Below are the code and all the weights of a small trained network. Each question names an input and a target symbol and asks about switching units off, where a switched-off unit gives its printed mean instead of its output.

import numpy as np


def w(rows, s, z=0):
    codes = np.array(rows[::2]) - 128.0
    scale = np.full(codes.shape[1], s)
    scale[-1] = z or s
    return codes * scale


def norm(h):
    return h / np.sqrt((h * h).mean(-1, keepdims=True) + 1e-5)


def softmax(a):
    e = np.exp(a - a.max(-1, keepdims=True))
    return e / e.sum(-1, keepdims=True)


def log_softmax(a):
    a = a - a.max(-1, keepdims=True)
    return a - np.log(np.exp(a).sum(-1, keepdims=True))


def net(x, mask):
    ids = ['ΓΞΠΩαζηθμσψ'.index(c) for c in x.split()]
    T = len(ids)
    res = E[ids] + P[:T]
    u = 0
    for l in range(2):
        r = norm(res)
        for j in range(3):
            rows = slice(4 * j, 4 * j + 4)
            q, k, v = (r @ M[l][rows].T for M in (Q, K, V))
            z = softmax(np.where(np.tri(T) > 0, q @ k.T / 4**0.5, -1e9)) @ v
            o = O[l][rows]
            res = res + np.where(mask[u + j], z, o[:, -1]) @ o[:, :-1]
        u += 3
    return log_softmax(norm(res)[-1] @ U[:, :-1].T + U[:, -1])


Q, K, V, O = {}, {}, {}, {}
E = w([
[112,111,118,39,116,126,98,108,104,107,135],'Γ',
[193,111,104,69,129,121,92,96,117,114,104],'Ξ',
[155,72,67,187,154,169,79,79,134,167,148],'Π',
[52,133,95,140,160,127,155,133,86,126,232],'Ω',
[198,100,148,152,79,161,140,136,72,78,156],'α',
[123,202,115,161,153,131,79,181,79,135,102],'ζ',
[134,128,103,107,99,5,154,114,44,33,132],'η',
[143,149,233,117,155,124,119,134,123,155,194],'θ',
[134,157,96,152,93,139,86,107,182,108,187],'μ',
[109,96,160,164,184,82,101,134,129,68,138],'σ',
[107,118,136,143,146,143,151,61,162,148,105],'ψ',
],0.02)
P = w([
[143,92,113,81,155,151,255,144,197,125,160],'0',
[126,114,120,131,116,109,182,127,159,132,113],'1',
[113,134,133,154,99,101,149,119,133,124,103],'2',
[127,168,128,185,124,122,135,94,103,107,129],'3',
[128,172,128,193,136,125,109,82,83,105,139],'4',
[123,168,140,205,141,94,62,79,58,107,155],'5',
],0.0091)
Q[0] = w([
[124,127,157,158,120,112,149,126,251,161,153],'0.h0',
[215,167,165,118,49,196,88,170,105,136,202],'0.h0',
[130,142,108,249,117,99,103,113,124,130,184],'0.h0',
[152,117,51,145,90,156,215,172,80,153,122],'0.h0',
[119,170,120,148,167,140,158,155,144,155,68],'0.h1',
[120,96,154,147,114,132,128,91,181,59,144],'0.h1',
[147,162,108,108,123,158,116,114,68,166,138],'0.h1',
[113,161,82,120,148,158,169,126,139,128,89],'0.h1',
[141,56,113,116,123,100,118,140,132,153,160],'0.h2',
[129,152,116,133,100,114,91,175,93,140,121],'0.h2',
[116,152,127,129,136,157,145,127,138,107,97],'0.h2',
[131,152,111,117,114,134,129,191,135,151,104],'0.h2',
],0.019)
K[0] = w([
[91,119,174,149,104,141,151,118,253,143,152],'0.h0',
[181,189,118,122,94,184,105,235,143,159,132],'0.h0',
[81,131,96,223,122,164,127,116,87,116,156],'0.h0',
[106,104,38,136,84,126,206,188,110,129,85],'0.h0',
[103,121,89,92,137,168,187,188,153,174,54],'0.h1',
[86,131,156,133,127,92,94,89,184,105,123],'0.h1',
[149,130,126,162,103,163,112,142,81,132,148],'0.h1',
[120,118,120,140,104,133,173,139,145,146,94],'0.h1',
[140,121,118,106,167,118,128,106,127,127,157],'0.h2',
[133,143,127,146,129,152,132,149,99,118,116],'0.h2',
[127,94,128,117,114,133,131,160,138,148,106],'0.h2',
[147,89,100,82,125,157,159,211,159,130,117],'0.h2',
],0.019)
V[0] = w([
[90,51,84,95,146,169,146,139,114,92,136],'0.h0',
[81,164,133,167,86,136,159,138,148,107,127],'0.h0',
[145,83,145,79,84,107,128,70,131,136,198],'0.h0',
[115,98,126,166,119,123,115,110,50,180,166],'0.h0',
[112,136,112,102,114,148,150,154,118,160,67],'0.h1',
[101,108,162,125,88,162,124,181,157,133,136],'0.h1',
[107,126,97,148,114,160,105,147,141,95,117],'0.h1',
[160,153,80,128,168,69,122,160,139,199,140],'0.h1',
[130,97,149,151,131,67,156,139,253,84,158],'0.h2',
[103,139,137,117,165,149,29,193,104,114,102],'0.h2',
[87,168,153,138,176,149,159,80,138,127,59],'0.h2',
[126,215,101,135,116,144,120,113,138,112,133],'0.h2',
],0.017)
O[0] = w([
[68,26,116,94,134,175,106,200,152,102,152,128],'0.h0',
[60,170,166,49,93,93,84,179,96,171,103,107],'0.h0',
[134,140,135,30,153,172,115,30,114,82,100,201],'0.h0',
[112,123,76,105,155,169,95,129,2,127,121,173],'0.h0',
[155,153,119,67,136,125,171,202,140,154,72,7],'0.h1',
[140,158,214,73,119,210,116,119,92,164,95,83],'0.h1',
[83,101,134,137,84,119,56,179,163,141,88,116],'0.h1',
[89,233,41,177,166,149,185,137,115,110,84,76],'0.h1',
[54,145,215,182,134,210,157,63,100,61,18,170],'0.h2',
[156,179,129,131,219,68,33,184,157,113,169,66],'0.h2',
[96,82,165,114,149,39,125,104,125,221,105,116],'0.h2',
[77,179,112,141,69,75,101,101,210,142,178,150],'0.h2',
],0.0076,0.012)
Q[1] = w([
[112,182,161,75,149,132,146,204,182,154,55],'1.h0',
[96,136,116,139,209,161,165,81,164,107,100],'1.h0',
[121,86,140,77,132,81,255,106,94,141,100],'1.h0',
[71,92,173,170,80,184,159,52,91,133,74],'1.h0',
[120,94,188,104,124,141,167,217,160,172,38],'1.h1',
[93,52,126,138,93,121,215,27,131,212,101],'1.h1',
[49,146,194,189,134,133,159,110,94,108,52],'1.h1',
[102,164,164,170,150,174,63,100,160,72,104],'1.h1',
[126,187,135,129,149,224,120,197,147,197,27],'1.h2',
[89,136,124,152,138,111,188,85,138,105,85],'1.h2',
[118,72,194,172,48,155,131,99,66,126,136],'1.h2',
[164,156,90,168,175,159,74,179,145,171,171],'1.h2',
],0.016)
K[1] = w([
[130,55,81,26,201,182,124,98,230,107,139],'1.h0',
[72,138,94,136,174,147,137,141,152,183,100],'1.h0',
[113,86,95,169,144,154,161,26,124,170,70],'1.h0',
[69,156,211,109,119,138,223,118,187,127,59],'1.h0',
[92,30,91,70,142,249,208,80,128,81,132],'1.h1',
[94,143,120,56,138,135,207,168,145,201,21],'1.h1',
[127,70,185,152,112,168,169,159,188,199,70],'1.h1',
[83,114,153,200,99,124,120,206,129,145,119],'1.h1',
[86,53,116,44,189,176,180,71,186,66,126],'1.h2',
[85,113,159,137,128,174,181,148,199,199,151],'1.h2',
[179,171,193,152,67,50,218,157,135,101,75],'1.h2',
[126,142,108,67,137,176,86,98,82,73,93],'1.h2',
],0.015)
V[1] = w([
[178,119,169,171,132,228,87,125,196,236,143],'1.h0',
[51,99,94,124,122,221,73,175,53,197,157],'1.h0',
[34,175,205,77,148,120,190,161,89,135,213],'1.h0',
[57,133,91,123,249,114,108,62,201,155,136],'1.h0',
[59,41,109,191,52,126,57,151,243,116,104],'1.h1',
[126,202,112,92,67,232,131,77,207,206,191],'1.h1',
[91,218,83,121,4,128,85,94,130,64,102],'1.h1',
[99,142,238,204,177,167,72,141,137,59,136],'1.h1',
[42,115,71,117,158,94,205,123,128,144,71],'1.h2',
[196,124,151,165,47,183,170,251,88,50,160],'1.h2',
[128,108,168,20,104,64,109,150,168,120,104],'1.h2',
[170,61,182,155,9,97,177,108,111,198,145],'1.h2',
],0.019)
O[1] = w([
[152,74,58,122,177,162,43,40,128,216,197,43],'1.h0',
[4,80,93,131,106,190,105,147,38,145,181,111],'1.h0',
[64,200,194,70,146,127,149,186,99,125,210,186],'1.h0',
[119,166,151,109,226,212,144,144,177,169,51,95],'1.h0',
[9,52,113,198,73,113,87,160,214,130,115,186],'1.h1',
[106,234,53,87,54,154,105,60,178,198,172,131],'1.h1',
[76,224,143,106,35,136,120,115,198,47,68,254],'1.h1',
[111,151,172,206,215,124,35,121,141,84,160,251],'1.h1',
[102,155,130,96,161,72,165,196,141,184,46,134],'1.h2',
[206,104,80,183,77,84,53,161,79,64,254,113],'1.h2',
[89,68,133,79,164,97,138,103,205,94,174,15],'1.h2',
[122,42,123,165,73,36,147,43,70,195,156,235],'1.h2',
],0.011,0.0088)
U = w([
[112,65,121,2,170,147,124,147,196,87,165,113],'Γ',
[222,108,49,180,163,117,195,93,234,106,102,75],'Ξ',
[131,99,23,169,125,217,126,137,79,145,44,96],'Π',
[7,160,101,96,135,168,185,206,62,121,175,93],'Ω',
[145,79,126,160,36,88,104,114,71,136,201,139],'α',
[146,164,94,117,145,72,94,245,158,209,148,253],'ζ',
[140,143,156,104,79,32,200,198,109,31,100,67],'η',
[176,220,158,89,182,125,156,82,72,131,158,127],'θ',
[61,209,113,133,70,129,74,87,192,108,110,110],'μ',
[99,96,190,199,218,107,65,166,122,95,106,123],'σ',
[84,84,146,104,142,63,166,102,123,230,76,201],'ψ',
],0.0083,0.0045)

Each question gives the input, a string of symbols that net reads in full, and the target symbol t.
The units are the heads (4 rows each of Q, K, V and O). Each row of codes is followed by its name. A weight is (code - 128) times the scale printed after its matrix; where a second scale follows, it is the last column's (O and U).
mask holds one flag per head, layer by layer. A switched-off head (its flag False) gives its mean, the last column of its rows in O, instead of its output. The means were averaged over made-up inputs and are rounded, as every weight is.
A unit's drop is (log p(t) with every unit on - log p(t) with that unit switched off) / (log p(t) with every unit on - log p(t) with every unit switched off).
The circuit of an input: a set's keep is (log p(t) with only the set's units on - log p(t) with every unit switched off) / (log p(t) with every unit on - log p(t) with every unit switched off). Starting from all 6 units, units are removed one at a time, each time the one whose removal leaves the highest keep (on an exact tie, the one counted first), for as long as the keep stays at least 0.8.
units of the circuit, in order: the units of the circuit, biggest drop first
most important unit: the unit with the biggest drop
heads that matter: for each layer, one digit per head in row order, 1 if its drop is at least 0.15 and else 0, layers parted by /
input α ψ θ, target ψ: heads that matter -> 000 / 001
input Γ η α η Ξ α, target η: most important unit -> 0.h0
input ψ Γ θ, target ψ: heads that matter -> 001 / 001
input Γ μ Γ θ, target μ: units of the circuit, in order -> (0.h1 1.h1)
input σ Γ ψ α η, target ψ: heads that matter -> 100 / 001
input ζ μ σ μ Ξ, target Ξ: units of the circuit, in order -> (0.h2 0.h0 1.h0)
input μ α Γ η Ξ, target η: heads that matter -> 000 / 000
input η Ξ σ μ σ μ, target σ: units of the circuit, in order -> (1.h1 0.h0)
input σ α Γ Γ Π Γ, target Π: units of the circuit, in order -> (0.h0 1.h0 0.h2)
input σ Ξ ψ σ α, target ψ: units of the circuit, in order -> (1.h2 0.h2)
input ψ α ψ, target ψ: heads that matter -> 000 / 000
input μ Γ α, target μ: heads that matter -> 101 / 010
input μ η Ω Γ ψ Ω, target ψ: units of the circuit, in order -> (0.h2 1.h2)
input σ θ Γ, target σ: units of the circuit, in order -> (0.h2 1.h1)
input σ Ω Γ Ξ α η, target η: heads that matter -> 000 / 100
input ζ Ξ Ω, target Ω: most important unit -> 0.h1
input ζ η Ξ Γ, target Γ: heads that matter -> 111 / 001
input α Ξ Ω Π ψ α, target ψ: units of the circuit, in order -> (0.h0 1.h2)
input Π ψ Γ α ζ, target α: heads that matter -> 101 / 001
input μ α η Γ Γ Ω, target Ω: heads that matter -> 001 / 100
input Ξ θ Γ, target θ: units of the circuit, in order -> (1.h1)
input Γ α θ η Γ, target θ: heads that matter -> 100 / 010
input Γ α Γ ψ θ σ, target ψ: units of the circuit, in order -> (0.h2 1.h2)
input Γ Γ θ Ξ Ω, target θ: units of the circuit, in order -> (1.h1 0.h0)
input θ ζ Ξ α η, target α: heads that matter -> 100 / 000
input Γ ψ μ, target ψ: heads that matter -> 001 / 001
input Γ Π Π Π Ω Γ, target Ω: heads that matter -> 100 / 100
input θ α σ Γ Π Γ, target Π: units of the circuit, in order -> (0.h2 0.h0 1.h0)
input θ σ α Γ σ, target σ: units of the circuit, in order -> (1.h1)
